Below is a small trained network, with its code and all its weights. Each question gives an input and a class and asks what happens when units are switched off, that is, made to give their printed mean instead of their output.

import numpy as np


def w(rows, s, z=0):
    codes = np.array(rows[::2]) - 128.0
    scale = np.full(codes.shape[1], s)
    scale[-1] = z or s
    return codes * scale


def f(y):
    return np.maximum(y, 0)


def log_softmax(a):
    a = a - a.max(-1, keepdims=True)
    return a - np.log(np.exp(a).sum(-1, keepdims=True))


def net(x, mask):
    res = np.array(x, float).reshape(1, 5) / 4 @ E
    y = f(res @ A[0][:, :-1].T + A[0][:, -1])
    res = res + np.where(mask, y, B[0][:, -1]) @ B[0][:, :-1]
    return log_softmax(res[-1] @ U[:, :-1].T + U[:, -1])


A, B = {}, {}
E = w([
[131,255,167,43],'x0',
[240,177,25,126],'x1',
[128,127,127,127],'x2',
[126,131,127,130],'x3',
[213,134,207,179],'x4',
],0.0074)
A[0] = w([
[87,125,209,151,122],'n0',
[172,170,82,153,94],'n1',
[141,145,130,176,242],'n2',
[116,56,89,188,88],'n3',
[92,104,204,152,125],'n4',
[119,213,168,83,94],'n5',
[139,116,133,95,252],'n6',
[122,119,60,100,192],'n7',
[245,128,254,197,76],'n8',
[148,178,142,47,127],'n9',
[188,128,63,119,145],'n10',
[102,150,97,145,185],'n11',
[77,105,57,73,171],'n12',
[64,111,207,108,115],'n13',
[201,154,81,109,98],'n14',
[45,104,173,96,117],'n15',
[150,68,86,171,118],'n16',
[127,207,170,30,82],'n17',
],0.01,0.0032)
B[0] = w([
[185,163,51,208,201],'n0',
[172,156,81,150,204],'n1',
[84,161,165,92,192],'n2',
[162,46,217,87,207],'n3',
[146,141,74,173,201],'n4',
[193,44,154,127,221],'n5',
[123,171,122,127,190],'n6',
[99,143,125,134,207],'n7',
[1,243,164,45,254],'n8',
[163,70,198,96,221],'n9',
[131,153,106,182,229],'n10',
[97,153,163,100,169],'n11',
[40,164,149,47,216],'n12',
[185,169,70,179,213],'n13',
[144,163,66,198,226],'n14',
[150,184,65,193,210],'n15',
[144,79,186,118,203],'n16',
[178,48,168,122,245],'n17',
],0.0073,0.0066)
U = w([
[150,153,33,193,76],'0',
[10,159,149,70,254],'1',
[154,26,203,112,53],'2',
],0.012,0.003)

Each question gives the input, the list of numbers given to net, and the class t.
The units are the neurons (one row each of A and B). Each row of codes is followed by its name. A weight is (code - 128) times the scale printed after its matrix; where a second scale follows, it is the last column's (A, B and U).
mask holds one flag per neuron, in row order. A switched-off neuron (its flag False) gives its mean, the last column of its row in B, instead of its output. The means were averaged over made-up inputs and are rounded, as every weight is.
A unit's drop is (log p(t) with every unit on - log p(t) with that unit switched off) / (log p(t) with every unit on - log p(t) with every unit switched off).
The circuit of an input: a set's keep is (log p(t) with only the set's units on - log p(t) with every unit switched off) / (log p(t) with every unit on - log p(t) with every unit switched off). Starting from the 12 units with the biggest drops (on a tie, the unit counted first), units are removed one at a time, each time the one whose removal leaves the highest keep (on an exact tie, the one counted first), for as long as the keep stays at least 0.8.
circuit, biggest first: the units of the circuit, biggest drop first
most important unit: the unit with the biggest drop
k most important neurons: the k neurons with the biggest drops, biggest first
drop when u is switched off: that unit's drop, to one decimal
input [-8,-8,8,-5,-5], class 0: 4 most important neurons -> [n15, n13, n0, n4]
input [-3,5,0,-8,-7], class 1: circuit, biggest first -> [n12]
input [6,4,2,1,-1], class 2: circuit, biggest first -> [n9, n17]
input [6,-5,2,8,-1], class 2: circuit, biggest first -> [n17, n8]
input [6,-8,6,-1,-6], class 0: circuit, biggest first -> [n15, n13]
input [-8,6,4,-5,-7], class 2: 3 most important neurons -> [n3, n8, n16]
input [7,6,-5,-2,-3], class 2: circuit, biggest first -> [n9, n17]
input [-5,-8,2,3,-8], class 0: 2 most important neurons -> [n15, n13]
input [1,5,-2,-2,-6], class 1: 3 most important neurons -> [n12, n0, n13]
input [4,0,1,-4,-3], class 2: 4 most important neurons -> [n8, n17, n5, n9]
input [-8,7,4,-2,7], class 2: 3 most important neurons -> [n3, n16, n15]
input [-8,-8,-8,-7,1], class 0: 2 most important neurons -> [n0, n15]
input [1,-7,4,2,7], class 0: 3 most important neurons -> [n0, n13, n4]
input [-3,-8,0,3,8], class 0: most important unit -> n0
input [8,-8,-4,-1,-1], class 0: 3 most important neurons -> [n15, n13, n0]
input [-1,4,2,0,5], class 1: drop when n0 is switched off -> 0.2
input [-8,1,6,3,8], class 1: drop when n9 is switched off -> 0.1
input [-2,-8,3,2,-6], class 0: drop when n15 is switched off -> 0.1
input [-8,1,3,-1,-3], class 2: drop when n3 is switched off -> 0.2
input [0,-1,4,3,7], class 1: most important unit -> n8
